Below is a small trained network, with its code and all its weights. Each question gives an input and a class and asks what happens when units are switched off, that is, made to give their printed mean instead of their output.

import numpy as np


def w(rows, s, z=0):
    codes = np.array(rows[::2]) - 128.0
    scale = np.full(codes.shape[1], s)
    scale[-1] = z or s
    return codes * scale


def f(y):
    return np.maximum(y, 0)


def log_softmax(a):
    a = a - a.max(-1, keepdims=True)
    return a - np.log(np.exp(a).sum(-1, keepdims=True))


def net(x, mask):
    res = np.array(x, float).reshape(1, 2) / 4 @ E
    y = f(res @ A[0][:, :-1].T + A[0][:, -1])
    res = res + np.where(mask, y, B[0][:, -1]) @ B[0][:, :-1]
    return log_softmax(res[-1] @ U[:, :-1].T + U[:, -1])


A, B = {}, {}
E = w([
[72,139,154,85,159,152,6,130],'x0',
[190,249,97,138,120,158,103,188],'x1',
],0.018)
A[0] = w([
[55,108,191,77,139,164,120,43,128],'neuron 0',
[83,69,176,177,140,77,188,70,254],'neuron 1',
[112,129,119,181,115,63,149,140,116],'neuron 2',
[129,175,130,88,132,183,39,132,13],'neuron 3',
[153,182,154,126,96,169,98,221,87],'neuron 4',
[164,195,38,172,73,156,179,185,158],'neuron 5',
[145,160,115,141,156,141,83,188,52],'neuron 6',
[162,79,41,218,52,137,178,68,248],'neuron 7',
[51,158,149,78,246,224,31,85,158],'neuron 8',
],0.011,0.0045)
B[0] = w([
[53,93,154,179,79,169,75,100,205],'neuron 0',
[128,1,37,1,95,55,89,202,217],'neuron 1',
[148,162,85,149,139,90,184,200,150],'neuron 2',
[180,80,148,43,121,17,115,231,190],'neuron 3',
[200,187,9,94,45,76,206,156,188],'neuron 4',
[124,212,115,230,116,214,212,60,207],'neuron 5',
[203,133,46,23,118,49,198,249,168],'neuron 6',
[178,154,37,93,133,73,196,222,201],'neuron 7',
[42,38,168,65,121,80,110,127,251],'neuron 8',
],0.0092,0.025)
U = w([
[170,88,126,49,96,74,129,164,154],'0',
[7,48,247,115,99,147,74,70,8],'1',
[168,207,142,171,123,193,164,86,202],'2',
],0.011,0.0012)

Each question gives the input, the list of numbers given to net, and the class t.
The units are the neurons (one row each of A and B). Each row of codes is followed by its name. A weight is (code - 128) times the scale printed after its matrix; where a second scale follows, it is the last column's (A, B and U).
mask holds one flag per neuron, in row order. A switched-off neuron (its flag False) gives its mean, the last column of its row in B, instead of its output. The means were averaged over made-up inputs and are rounded, as every weight is.
A unit's drop is (log p(t) with every unit on - log p(t) with that unit switched off) / (log p(t) with every unit on - log p(t) with every unit switched off).
The circuit of an input: a set's keep is (log p(t) with only the set's units on - log p(t) with every unit switched off) / (log p(t) with every unit on - log p(t) with every unit switched off). Starting from all 9 units, units are removed one at a time, each time the one whose removal leaves the highest keep (on an exact tie, the one counted first), for as long as the keep stays at least 0.8.
circuit, biggest first: the units of the circuit, biggest drop first
top k neurons: the k neurons with the biggest drops, biggest first
drop when u is switched off: that unit's drop, to one decimal
input [-2,7], class 2: circuit, biggest first => (neuron 5)
input [1,-8], class 1: top 3 neurons => (neuron 0; neuron 4; neuron 6)
input [0,3], class 2: circuit, biggest first => (neuron 1; neuron 8)
input [-8,1], class 2: top 2 neurons => (neuron 5; neuron 8)
input [0,7], class 2: top 3 neurons => (neuron 5; neuron 1; neuron 8)
input [-5,1], class 2: top 3 neurons => (neuron 5; neuron 8; neuron 3)
input [-3,1], class 2: drop when neuron 1 is switched off => 0.1
input [-2,8], class 2: drop when neuron 5 is switched off => 0.5
input [5,0], class 1: drop when neuron 7 is switched off => 0.2
input [8,-8], class 1: drop when neuron 3 is switched off => 0.0
